Below is a small trained network, with its code and all its weights. Each question gives an input and a target symbol and asks what happens when units are switched off, that is, made to give their printed mean instead of their output.

import numpy as np


def w(rows, s, z=0):
    codes = np.array(rows[::2]) - 128.0
    scale = np.full(codes.shape[1], s)
    scale[-1] = z or s
    return codes * scale


def norm(h):
    return h / np.sqrt((h * h).mean(-1, keepdims=True) + 1e-5)


def f(y):
    return y / 2 * (1 + np.tanh(0.7978845608 * (y + 0.044715 * y**3)))


def softmax(a):
    e = np.exp(a - a.max(-1, keepdims=True))
    return e / e.sum(-1, keepdims=True)


def log_softmax(a):
    a = a - a.max(-1, keepdims=True)
    return a - np.log(np.exp(a).sum(-1, keepdims=True))


def net(x, mask):
    ids = ['ΘΛΞΣβγεζημτ'.index(c) for c in x.split()]
    T = len(ids)
    res = E[ids] + P[:T]
    u = 0
    for l in range(3):
        r = norm(res)
        for j in range(2):
            rows = slice(4 * j, 4 * j + 4)
            q, k, v = (r @ M[l][rows].T for M in (Q, K, V))
            z = softmax(np.where(np.tri(T) > 0, q @ k.T / 4**0.5, -1e9)) @ v
            o = O[l][rows]
            res = res + np.where(mask[u + j], z, o[:, -1]) @ o[:, :-1]
        u += 2
        y = f(norm(res) @ A[l][:, :-1].T + A[l][:, -1])
        res = res + np.where(mask[u : u + 4], y, B[l][:, -1]) @ B[l][:, :-1]
        u += 4
    return log_softmax(norm(res)[-1] @ U[:, :-1].T + U[:, -1])


Q, K, V, O, A, B = {}, {}, {}, {}, {}, {}
E = w([
[44,79,158,172],'Θ',
[130,193,251,175],'Λ',
[136,136,117,104],'Ξ',
[147,133,192,253],'Σ',
[68,192,77,155],'β',
[93,148,134,168],'γ',
[32,45,106,185],'ε',
[147,115,170,81],'ζ',
[15,111,112,178],'η',
[140,115,181,78],'μ',
[105,73,156,184],'τ',
],0.015)
P = w([
[2,40,78,4],'0',
[64,73,68,47],'1',
[100,88,66,64],'2',
[119,95,66,77],'3',
[136,102,60,85],'4',
[146,103,67,87],'5',
[151,109,76,93],'6',
[162,116,79,95],'7',
[174,114,85,96],'8',
[172,118,91,100],'9',
[188,118,95,99],'10',
[185,118,106,98],'11',
[189,122,110,102],'12',
[197,123,119,100],'13',
],0.0046)
Q[0] = w([
[73,115,66,77],'0.h1',
[163,193,58,3],'0.h1',
[116,1,199,68],'0.h1',
[134,63,156,161],'0.h1',
[131,234,93,2],'0.h2',
[136,150,74,109],'0.h2',
[116,104,114,62],'0.h2',
[193,152,123,239],'0.h2',
],0.0082)
K[0] = w([
[131,110,27,53],'0.h1',
[85,104,91,12],'0.h1',
[218,7,179,138],'0.h1',
[116,239,145,194],'0.h1',
[129,168,108,6],'0.h2',
[173,142,2,189],'0.h2',
[49,127,184,107],'0.h2',
[24,167,59,56],'0.h2',
],0.008)
V[0] = w([
[130,195,130,155],'0.h1',
[204,105,205,160],'0.h1',
[147,93,75,156],'0.h1',
[3,185,43,78],'0.h1',
[181,164,129,88],'0.h2',
[220,82,67,124],'0.h2',
[246,120,162,82],'0.h2',
[40,23,178,151],'0.h2',
],0.0062)
O[0] = w([
[96,246,113,101,112],'0.h1',
[124,190,92,54,114],'0.h1',
[2,71,155,140,125],'0.h1',
[188,114,139,58,153],'0.h1',
[26,39,106,159,65],'0.h2',
[129,71,109,143,79],'0.h2',
[179,140,184,86,42],'0.h2',
[125,135,80,126,254],'0.h2',
],0.0061,0.0064)
A[0] = w([
[88,233,65,127,254],'0.n1',
[111,125,190,177,89],'0.n2',
[254,34,143,197,213],'0.n3',
[34,119,166,179,119],'0.n4',
],0.0058,0.0027)
B[0] = w([
[164,92,82,107,255],'0.n1',
[126,122,93,155,126],'0.n2',
[8,81,164,133,175],'0.n3',
[96,137,101,184,206],'0.n4',
],0.013,0.0039)
Q[1] = w([
[234,183,127,111],'1.h1',
[151,66,188,92],'1.h1',
[208,95,196,77],'1.h1',
[51,118,123,226],'1.h1',
[237,124,207,119],'1.h2',
[45,165,125,101],'1.h2',
[223,68,254,37],'1.h2',
[170,50,149,9],'1.h2',
],0.0079)
K[1] = w([
[155,217,161,88],'1.h1',
[73,63,163,28],'1.h1',
[124,77,158,15],'1.h1',
[186,186,212,195],'1.h1',
[39,105,138,135],'1.h2',
[60,178,172,101],'1.h2',
[119,117,76,33],'1.h2',
[7,36,57,2],'1.h2',
],0.0091)
V[1] = w([
[109,102,111,56],'1.h1',
[160,94,200,119],'1.h1',
[71,125,241,122],'1.h1',
[155,175,190,177],'1.h1',
[114,164,147,76],'1.h2',
[116,178,114,46],'1.h2',
[96,94,177,181],'1.h2',
[137,255,189,182],'1.h2',
],0.0099)
O[1] = w([
[123,162,67,48,104],'1.h1',
[19,83,216,251,1],'1.h1',
[64,168,125,134,80],'1.h1',
[71,241,186,209,28],'1.h1',
[127,159,133,141,56],'1.h2',
[121,94,131,161,40],'1.h2',
[154,107,115,136,202],'1.h2',
[248,3,188,7,89],'1.h2',
],0.0051,0.0031)
A[1] = w([
[177,81,176,1,172],'1.n1',
[149,96,102,116,98],'1.n2',
[157,230,186,134,255],'1.n3',
[161,177,117,212,111],'1.n4',
],0.008,0.0029)
B[1] = w([
[1,136,143,67,250],'1.n1',
[155,135,205,220,195],'1.n2',
[80,48,151,106,163],'1.n3',
[93,109,65,75,153],'1.n4',
],0.0092,0.0018)
Q[2] = w([
[48,47,131,74],'2.h1',
[140,94,232,168],'2.h1',
[53,162,192,163],'2.h1',
[80,108,159,3],'2.h1',
[95,175,30,138],'2.h2',
[2,236,115,138],'2.h2',
[117,40,93,11],'2.h2',
[97,205,140,124],'2.h2',
],0.0082)
K[2] = w([
[37,99,72,123],'2.h1',
[132,159,76,92],'2.h1',
[117,216,126,118],'2.h1',
[122,40,198,132],'2.h1',
[148,199,2,106],'2.h2',
[27,127,38,95],'2.h2',
[144,190,152,177],'2.h2',
[56,100,106,154],'2.h2',
],0.0097)
V[2] = w([
[75,77,115,212],'2.h1',
[196,127,169,12],'2.h1',
[159,168,191,169],'2.h1',
[1,133,148,149],'2.h1',
[39,137,112,137],'2.h2',
[120,70,67,118],'2.h2',
[122,250,100,70],'2.h2',
[165,136,193,239],'2.h2',
],0.0073)
O[2] = w([
[101,152,253,69,242],'2.h1',
[115,127,145,112,2],'2.h1',
[83,115,104,134,5],'2.h1',
[184,135,82,116,247],'2.h1',
[103,95,160,91,190],'2.h2',
[134,165,159,118,230],'2.h2',
[63,84,164,74,84],'2.h2',
[49,93,73,167,45],'2.h2',
],0.007,0.0051)
A[2] = w([
[30,92,221,194,87],'2.n1',
[17,231,122,156,187],'2.n2',
[13,185,178,46,3],'2.n3',
[173,176,254,140,177],'2.n4',
],0.0073,0.0026)
B[2] = w([
[176,23,100,169,173],'2.n1',
[135,202,243,63,229],'2.n2',
[164,184,100,247,255],'2.n3',
[100,3,20,105,194],'2.n4',
],0.0068,0.0032)
U = w([
[118,184,41,108,108],'Θ',
[172,149,99,109,72],'Λ',
[9,94,43,148,97],'Ξ',
[201,94,90,230,169],'Σ',
[78,97,200,204,145],'β',
[129,142,79,80,62],'γ',
[170,150,110,108,43],'ε',
[119,122,121,128,3],'ζ',
[152,142,102,113,62],'η',
[131,235,165,96,235],'μ',
[130,30,155,51,160],'τ',
],0.012,0.0045)

Each question gives the input, a string of symbols that net reads in full, and the target symbol t.
The units are the heads (4 rows each of Q, K, V and O) and the neurons (one row each of A and B). Each row of codes is followed by its name. A weight is (code - 128) times the scale printed after its matrix; where a second scale follows, it is the last column's (O, A, B and U).
mask holds one flag per unit, layer by layer, with each layer's heads first. A switched-off unit (its flag False) gives its mean, the last column of its rows in O or B, instead of its output. The means were averaged over made-up inputs and are rounded, as every weight is.
A unit's drop is (log p(t) with every unit on - log p(t) with that unit switched off) / (log p(t) with every unit on - log p(t) with every unit switched off).
most important unit: the unit with the biggest drop
top k neurons: the k neurons with the biggest drops, biggest first
top k neurons in layer l: the k neurons of layer l with the biggest drops, biggest first
drop of u: that unit's drop, to one decimal
input Σ β Θ τ ε ζ μ Λ η Ξ, target μ: most important unit => 1.h1
input μ Θ τ τ τ, target β: top 3 neurons in layer 2 => (2.n2, 2.n1, 2.n4)
input Ξ β β Λ Σ Ξ η, target Σ: top 2 neurons => (0.n4, 1.n2)
input Σ Σ ε ζ β γ ε η Ξ ε Σ ε, target Σ: top 2 neurons in layer 1 => (1.n1, 1.n4)
input Θ μ τ Σ ε β ζ β η Σ Λ τ μ, target β: top 3 neurons in layer 2 => (2.n3, 2.n1, 2.n4)
input μ γ Θ ζ, target μ: top 2 neurons in layer 2 => (2.n2, 2.n3)
input μ η Σ τ Ξ Θ μ ε η Ξ Σ β Ξ, target β: top 3 neurons => (0.n3, 2.n3, 2.n1)
input ε β τ μ Θ η Θ τ Ξ β Θ Σ μ, target β: top 2 neurons in layer 0 => (0.n1, 0.n4)
input η Θ β τ Σ Θ γ η Λ Ξ ε τ τ μ, target μ: top 4 neurons => (1.n2, 2.n3, 0.n3, 2.n2)
input ζ γ ε Θ Θ Θ ζ ζ, target β: top 3 neurons => (0.n1, 0.n3, 2.n3)
input ζ ε Ξ β γ Θ Θ γ β Θ ε ε η, target Θ: top 2 neurons in layer 0 => (0.n1, 0.n3)
input Θ τ Λ, target τ: top 2 neurons => (1.n3, 2.n4)
input Λ ζ ζ Θ γ τ τ Θ ζ γ Ξ, target μ: top 3 neurons => (2.n2, 1.n2, 1.n3)
input β η τ Θ Λ Θ γ Λ μ Θ ε ε, target τ: top neuron in layer 1 => (1.n1)
input Ξ η μ Θ τ ε Σ Ξ Θ ε Λ β τ, target τ: top 2 neurons => (1.n1, 2.n3)
input ε Θ γ Λ β τ Θ β Λ μ, target μ: top 3 neurons => (1.n2, 2.n3, 2.n2)
input ζ Θ μ ζ ζ ζ, target β: top 2 neurons => (0.n1, 2.n3)
input γ τ ε ζ, target μ: top 2 neurons in layer 2 => (2.n3, 2.n2)
input Ξ τ ε η ζ Θ τ μ μ Ξ β Λ Ξ τ, target τ: top 2 neurons in layer 1 => (1.n1, 1.n3)
input γ β μ Θ Θ η Σ τ Θ τ τ ε ε Θ, target Σ: top neuron => (0.n4)
input Θ η β γ ζ γ η, target Θ: top 2 neurons in layer 0 => (0.n1, 0.n4)
input ζ Λ η ε β ζ Λ, target τ: drop of 1.n3 => 0.3
input β Λ μ ε η Θ Ξ τ μ η, target τ: drop of 1.n4 => 0.0
input β Λ ζ β ε, target τ: drop of 1.n1 => 0.2
